Below is a small trained network, with its code and all its weights. Each question gives an input and a target symbol and asks what happens when units are switched off, that is, made to give their printed mean instead of their output.

import numpy as np


def w(rows, s, z=0):
    codes = np.array(rows[::2]) - 128.0
    scale = np.full(codes.shape[1], s)
    scale[-1] = z or s
    return codes * scale


def f(y):
    return y / 2 * (1 + np.tanh(0.7978845608 * (y + 0.044715 * y**3)))


def softmax(a):
    e = np.exp(a - a.max(-1, keepdims=True))
    return e / e.sum(-1, keepdims=True)


def log_softmax(a):
    a = a - a.max(-1, keepdims=True)
    return a - np.log(np.exp(a).sum(-1, keepdims=True))


def net(x, mask):
    ids = ['γλμξπτφψω'.index(c) for c in x.split()]
    T = len(ids)
    res = E[ids] + P[:T]
    r = res
    for j in range(3):
        rows = slice(3 * j, 3 * j + 3)
        q, k, v = (r @ M[0][rows].T for M in (Q, K, V))
        z = softmax(np.where(np.tri(T) > 0, q @ k.T / 3**0.5, -1e9)) @ v
        o = O[0][rows]
        res = res + np.where(mask[j], z, o[:, -1]) @ o[:, :-1]
    y = f(res @ A[0][:, :-1].T + A[0][:, -1])
    res = res + np.where(mask[3:27], y, B[0][:, -1]) @ B[0][:, :-1]
    return log_softmax(res[-1] @ U[:, :-1].T + U[:, -1])


Q, K, V, O, A, B = {}, {}, {}, {}, {}, {}
E = w([
[146,71,122,139,201,72,101],'γ',
[114,117,75,193,134,97,163],'λ',
[84,111,93,152,98,78,157],'μ',
[140,101,62,93,47,93,120],'ξ',
[139,153,50,127,135,93,94],'π',
[161,120,237,159,81,251,89],'τ',
[61,166,158,97,121,102,164],'φ',
[205,118,146,152,140,124,237],'ψ',
[171,94,87,42,72,131,213],'ω',
],0.014)
P = w([
[114,51,100,176,35,120,154],'0',
[102,65,95,187,50,143,168],'1',
[101,67,74,166,97,161,172],'2',
[108,96,75,148,121,167,162],'3',
[121,129,73,134,150,164,173],'4',
[126,154,59,121,178,174,177],'5',
[134,180,45,99,207,178,180],'6',
[133,207,49,97,211,183,212],'7',
[125,202,5,100,218,177,208],'8',
[121,222,3,70,190,136,221],'9',
],0.0053)
Q[0] = w([
[84,123,126,149,123,130,53],'head 1',
[110,146,102,136,79,184,186],'head 1',
[136,138,21,155,127,92,214],'head 1',
[174,71,140,192,100,70,94],'head 2',
[227,146,150,117,139,113,170],'head 2',
[123,155,176,126,137,110,2],'head 2',
[152,86,15,82,109,107,207],'head 3',
[152,115,219,107,60,245,9],'head 3',
[44,123,100,150,190,64,206],'head 3',
],0.0095)
K[0] = w([
[187,87,194,147,66,125,203],'head 1',
[139,89,169,96,221,93,86],'head 1',
[207,200,156,40,232,175,100],'head 1',
[66,97,142,163,60,142,132],'head 2',
[24,195,105,151,214,125,57],'head 2',
[111,43,40,131,33,60,206],'head 2',
[107,254,103,80,202,178,120],'head 3',
[145,40,214,253,68,217,104],'head 3',
[168,151,51,13,136,49,124],'head 3',
],0.0082)
V[0] = w([
[92,64,93,77,204,70,29],'head 1',
[81,173,74,93,46,102,75],'head 1',
[81,93,197,117,72,177,41],'head 1',
[35,108,82,238,163,33,135],'head 2',
[127,71,140,3,98,50,197],'head 2',
[255,95,50,109,133,144,143],'head 2',
[33,140,218,166,149,165,214],'head 3',
[74,133,136,19,109,95,161],'head 3',
[14,195,96,150,197,42,76],'head 3',
],0.0086)
O[0] = w([
[100,8,136,85,166,134,33,127],'head 1',
[91,153,54,112,89,218,114,117],'head 1',
[163,168,84,43,187,136,76,1],'head 1',
[56,142,97,237,161,110,99,230],'head 2',
[113,47,125,119,143,160,254,165],'head 2',
[235,112,64,151,64,70,148,212],'head 2',
[49,207,179,78,183,64,160,66],'head 3',
[39,63,121,86,107,189,170,157],'head 3',
[80,122,232,195,110,183,107,99],'head 3',
],0.0085,0.004)
A[0] = w([
[143,138,161,152,75,145,183,43],'neuron 1',
[104,166,168,187,95,116,102,100],'neuron 2',
[123,129,127,75,134,159,44,246],'neuron 3',
[95,206,67,128,136,209,188,168],'neuron 4',
[137,73,113,175,167,77,102,18],'neuron 5',
[79,151,229,132,119,188,153,51],'neuron 6',
[172,197,206,160,116,138,122,110],'neuron 7',
[190,82,157,67,131,174,131,207],'neuron 8',
[35,148,159,129,93,158,174,114],'neuron 9',
[174,141,158,152,56,55,20,174],'neuron 10',
[66,138,133,97,195,116,169,102],'neuron 11',
[124,211,88,157,89,102,148,51],'neuron 12',
[70,178,137,119,147,145,64,213],'neuron 13',
[90,123,65,176,140,122,148,120],'neuron 14',
[52,114,139,151,85,219,25,174],'neuron 15',
[131,209,153,74,102,110,86,44],'neuron 16',
[91,86,179,130,27,45,141,125],'neuron 17',
[75,142,130,191,172,63,54,2],'neuron 18',
[115,62,150,132,91,190,105,112],'neuron 19',
[114,108,60,82,78,105,128,49],'neuron 20',
[153,144,142,75,228,167,180,90],'neuron 21',
[130,173,113,148,111,139,166,84],'neuron 22',
[130,93,167,110,193,77,50,54],'neuron 23',
[55,148,110,91,142,2,148,141],'neuron 24',
],0.0071,0.0062)
B[0] = w([
[105,187,77,187,168,234,139,138],'neuron 1',
[149,102,209,135,104,59,37,143],'neuron 2',
[56,152,38,145,218,111,60,156],'neuron 3',
[95,172,167,128,83,116,158,231],'neuron 4',
[120,120,154,132,53,135,122,159],'neuron 5',
[152,86,108,198,19,71,64,142],'neuron 6',
[62,125,147,194,71,142,91,130],'neuron 7',
[95,164,131,139,90,76,91,181],'neuron 8',
[138,158,71,143,131,171,218,190],'neuron 9',
[198,128,192,227,91,78,97,183],'neuron 10',
[186,78,41,91,168,137,184,154],'neuron 11',
[63,141,34,118,50,88,174,150],'neuron 12',
[63,202,113,186,176,110,14,156],'neuron 13',
[138,80,157,42,121,141,174,254],'neuron 14',
[88,71,122,93,231,143,87,208],'neuron 15',
[112,97,93,190,169,176,214,130],'neuron 16',
[166,155,116,169,254,203,161,197],'neuron 17',
[50,151,146,19,50,55,83,140],'neuron 18',
[118,79,86,127,108,135,61,167],'neuron 19',
[133,153,213,198,191,100,156,157],'neuron 20',
[142,41,218,55,121,136,152,139],'neuron 21',
[56,196,90,157,153,114,146,146],'neuron 22',
[33,115,108,188,104,58,189,118],'neuron 23',
[183,112,220,62,152,79,150,190],'neuron 24',
],0.007,0.0055)
U = w([
[150,41,135,131,216,97,80,191],'γ',
[34,120,123,169,87,70,103,2],'λ',
[9,156,93,132,197,167,97,181],'μ',
[128,75,25,28,65,170,121,86],'ξ',
[97,119,38,176,83,244,47,143],'π',
[109,205,154,80,85,90,53,216],'τ',
[1,135,195,102,160,206,123,187],'φ',
[163,196,92,183,192,111,100,90],'ψ',
[179,127,188,162,96,155,161,75],'ω',
],0.0055,0.0051)

Each question gives the input, a string of symbols that net reads in full, and the target symbol t.
The units are the heads (3 rows each of Q, K, V and O) and the neurons (one row each of A and B). Each row of codes is followed by its name. A weight is (code - 128) times the scale printed after its matrix; where a second scale follows, it is the last column's (O, A, B and U).
mask holds one flag per unit, heads first, then neurons. A switched-off unit (its flag False) gives its mean, the last column of its rows in O or B, instead of its output. The means were averaged over made-up inputs and are rounded, as every weight is.
A unit's drop is (log p(t) with every unit on - log p(t) with that unit switched off) / (log p(t) with every unit on - log p(t) with every unit switched off).
The circuit of an input: a set's keep is (log p(t) with only the set's units on - log p(t) with every unit switched off) / (log p(t) with every unit on - log p(t) with every unit switched off). Starting from the 12 units with the biggest drops (on a tie, the unit counted first), units are removed one at a time, each time the one whose removal leaves the highest keep (on an exact tie, the one counted first), for as long as the keep stays at least 0.8.
circuit, biggest first: the units of the circuit, biggest drop first
most important unit: the unit with the biggest drop
k most important neurons: the k neurons with the biggest drops, biggest first
heads that matter: for each layer, one digit per head in row order, 1 if its drop is at least 0.15 and else 0, layers parted by /
input ψ φ μ π π π, target π: heads that matter => 101
input π λ ξ, target π: 2 most important neurons => (neuron 24; neuron 19)
input ω φ τ λ, target τ: heads that matter => 110
input ψ φ ψ π ω π ψ, target π: heads that matter => 101
input φ λ μ π π λ, target π: heads that matter => 101
input γ λ τ φ λ φ μ π λ μ, target π: circuit, biggest first => (head 3; neuron 24)
input γ π γ γ γ τ, target γ: circuit, biggest first => (head 1)
input π ω ξ π μ, target π: circuit, biggest first => (head 3; head 1)
input τ γ ω γ μ μ ψ μ π λ, target π: heads that matter => 001
input φ ξ μ μ γ γ ψ μ, target γ: circuit, biggest first => (head 1; neuron 4)
input π φ τ μ γ τ τ ψ, target τ: heads that matter => 010
input γ γ γ γ μ γ π, target γ: circuit, biggest first => (head 1; neuron 15; head 3)
input μ ψ φ γ ψ τ γ λ ω, target γ: 2 most important neurons => (neuron 20; neuron 4)
input ξ φ μ, target φ: heads that matter => 011
input ξ ω μ, target ξ: most important unit => head 3
input φ μ π, target μ: heads that matter => 110
input λ γ γ π μ π γ ω γ π, target γ: circuit, biggest first => (head 1; neuron 15; head 3; neuron 4)
input γ μ γ τ ψ γ π ψ, target π: heads that matter => 001
input γ π π λ π τ τ, target ψ: heads that matter => 011
input ω ω τ ψ ψ, target τ: heads that matter => 011
input γ γ φ μ λ γ φ ψ φ λ, target φ: heads that matter => 001
input φ τ π ψ λ ψ φ λ λ ψ, target φ: circuit, biggest first => (head 3)
input φ π φ ξ, target φ: circuit, biggest first => (head 3; head 2)
input μ λ γ γ μ ξ τ ω ω, target τ: 2 most important neurons => (neuron 8; neuron 20)
